Here is a tiny trained network, its code and every weight. The questions are about switching its units off for an input and a target symbol, where a switched-off unit gives its printed mean instead of its output.

import numpy as np


def w(rows, s, z=0):
    codes = np.array(rows[::2]) - 128.0
    scale = np.full(codes.shape[1], s)
    scale[-1] = z or s
    return codes * scale


def f(y):
    return np.maximum(y, 0)


def softmax(a):
    e = np.exp(a - a.max(-1, keepdims=True))
    return e / e.sum(-1, keepdims=True)


def log_softmax(a):
    a = a - a.max(-1, keepdims=True)
    return a - np.log(np.exp(a).sum(-1, keepdims=True))


def net(x, mask):
    ids = ['ΛΞΠαβδεζθω'.index(c) for c in x.split()]
    T = len(ids)
    res = E[ids] + P[:T]
    q, k, v = (res @ M[0].T for M in (Q, K, V))
    z = softmax(np.where(np.tri(T) > 0, q @ k.T / 4**0.5, -1e9)) @ v
    res = res + np.where(mask[0], z, O[0][:, -1]) @ O[0][:, :-1]
    y = f(res @ A[0][:, :-1].T + A[0][:, -1])
    res = res + np.where(mask[1:13], y, B[0][:, -1]) @ B[0][:, :-1]
    return log_softmax(res[-1] @ U[:, :-1].T + U[:, -1])


Q, K, V, O, A, B = {}, {}, {}, {}, {}, {}
E = w([
[142,115,122,66,204,119],'Λ',
[195,149,233,102,130,111],'Ξ',
[133,114,80,134,103,249],'Π',
[108,43,87,252,163,7],'α',
[177,51,227,50,91,185],'β',
[199,214,32,171,146,27],'δ',
[124,83,120,46,160,210],'ε',
[129,197,175,157,171,201],'ζ',
[137,45,196,169,118,222],'θ',
[169,78,115,218,91,130],'ω',
],0.013)
P = w([
[38,147,134,107,18,99],'0',
[99,115,124,144,76,135],'1',
[135,84,123,158,134,168],'2',
[169,64,122,163,176,184],'3',
[204,55,100,171,218,189],'4',
[231,51,103,176,254,181],'5',
],0.0077)
Q[0] = w([
[156,70,40,59,95,133],'h1',
[191,71,161,215,174,238],'h1',
[173,145,51,145,187,144],'h1',
[9,149,17,173,120,70],'h1',
],0.012)
K[0] = w([
[124,197,192,227,105,157],'h1',
[254,56,121,163,171,129],'h1',
[249,140,184,115,89,150],'h1',
[62,143,191,80,14,45],'h1',
],0.009)
V[0] = w([
[165,74,130,171,67,94],'h1',
[144,114,120,140,224,3],'h1',
[151,206,89,193,128,140],'h1',
[170,157,216,107,115,80],'h1',
],0.012)
O[0] = w([
[151,182,2,175,85,168,192],'h1',
[59,140,116,124,123,148,2],'h1',
[125,106,63,41,125,99,106],'h1',
[110,142,114,119,219,183,69],'h1',
],0.016,0.0062)
A[0] = w([
[159,89,191,158,152,168,152],'n1',
[147,66,98,146,64,37,61],'n2',
[96,194,74,112,97,155,255],'n3',
[203,81,155,23,153,172,128],'n4',
[152,108,113,148,175,131,102],'n5',
[70,131,152,75,93,197,209],'n6',
[131,100,123,27,177,150,103],'n7',
[130,202,70,139,95,171,206],'n8',
[144,111,138,126,61,160,155],'n9',
[102,95,255,126,148,120,119],'n10',
[87,69,158,95,70,239,175],'n11',
[126,126,187,56,190,213,115],'n12',
],0.0095,0.0062)
B[0] = w([
[64,174,180,130,111,84,254],'n1',
[33,141,66,86,130,144,226],'n2',
[165,90,168,96,157,109,218],'n3',
[160,209,104,124,102,98,228],'n4',
[106,140,198,141,96,112,167],'n5',
[136,168,53,135,200,81,155],'n6',
[150,184,128,85,75,166,156],'n7',
[142,88,177,125,126,123,254],'n8',
[114,147,139,154,198,190,223],'n9',
[103,1,118,91,77,120,205],'n10',
[82,144,111,131,211,85,185],'n11',
[76,161,47,107,67,217,191],'n12',
],0.0091,0.0099)
U = w([
[130,59,172,125,125,102,75],'Λ',
[115,108,141,150,242,114,255],'Ξ',
[131,166,115,107,60,137,32],'Π',
[42,105,99,152,143,106,151],'α',
[156,179,142,177,146,79,150],'β',
[178,118,120,119,137,2,170],'δ',
[123,180,93,122,180,126,122],'ε',
[92,189,105,149,125,178,68],'ζ',
[118,138,161,177,114,196,108],'θ',
[203,50,117,113,134,206,193],'ω',
],0.0099,0.0031)

Each question gives the input, a string of symbols that net reads in full, and the target symbol t.
The units are the heads (4 rows each of Q, K, V and O) and the neurons (one row each of A and B). Each row of codes is followed by its name. A weight is (code - 128) times the scale printed after its matrix; where a second scale follows, it is the last column's (O, A, B and U).
mask holds one flag per unit, heads first, then neurons. A switched-off unit (its flag False) gives its mean, the last column of its rows in O or B, instead of its output. The means were averaged over made-up inputs and are rounded, as every weight is.
A unit's drop is (log p(t) with every unit on - log p(t) with that unit switched off) / (log p(t) with every unit on - log p(t) with every unit switched off).
The circuit of an input: a set's keep is (log p(t) with only the set's units on - log p(t) with every unit switched off) / (log p(t) with every unit on - log p(t) with every unit switched off). Starting from the 12 units with the biggest drops (on a tie, the unit counted first), units are removed one at a time, each time the one whose removal leaves the highest keep (on an exact tie, the one counted first), for as long as the keep stays at least 0.8.
circuit, biggest first: the units of the circuit, biggest drop first
most important unit: the unit with the biggest drop
k most important neurons: the k neurons with the biggest drops, biggest first
drop of u: that unit's drop, to one decimal
input Π α α, target α: most important unit : n2
input α Π Λ ε ε Λ, target Λ: circuit, biggest first : [h1, n10]
input θ δ Ξ, target ε: circuit, biggest first : [h1, n6]
input ε θ δ Λ ζ, target α: circuit, biggest first : [h1, n10, n12]
input ζ δ β δ ζ β, target Π: circuit, biggest first : [h1, n12, n4]
input δ δ ζ, target ε: circuit, biggest first : [h1, n6, n10]
input Π θ β δ, target β: circuit, biggest first : [h1, n2]
input ζ ω δ Λ β, target α: 3 most important neurons : [n10, n11, n12]
input Ξ α θ ζ, target β: circuit, biggest first : [h1, n10, n2]
input ζ θ ω Ξ Ξ, target ζ: 2 most important neurons : [n12, n10]
input β Λ δ Π Ξ Λ, target ζ: circuit, biggest first : [h1, n12, n7]
input ω ω Λ, target ω: circuit, biggest first : [h1, n1, n4, n2]
input α ω Π Π δ ζ, target ε: 4 most important neurons : [n6, n10, n7, n11]
input ζ ε Λ ζ θ Λ, target β: most important unit : n10
input β ζ β Π δ ω, target ω: 2 most important neurons : [n1, n3]
input ε ζ Λ, target Π: 2 most important neurons : [n12, n7]
input δ ζ β θ Λ, target β: 2 most important neurons : [n10, n2]
input δ Π ε ε α ε, target Ξ: 3 most important neurons : [n11, n2, n6]
input β δ δ δ, target β: drop of n12 : 0.1
input ζ β δ Ξ δ, target Ξ: drop of n4 : 0.3
input α Π δ Ξ, target ε: drop of n6 : 0.2
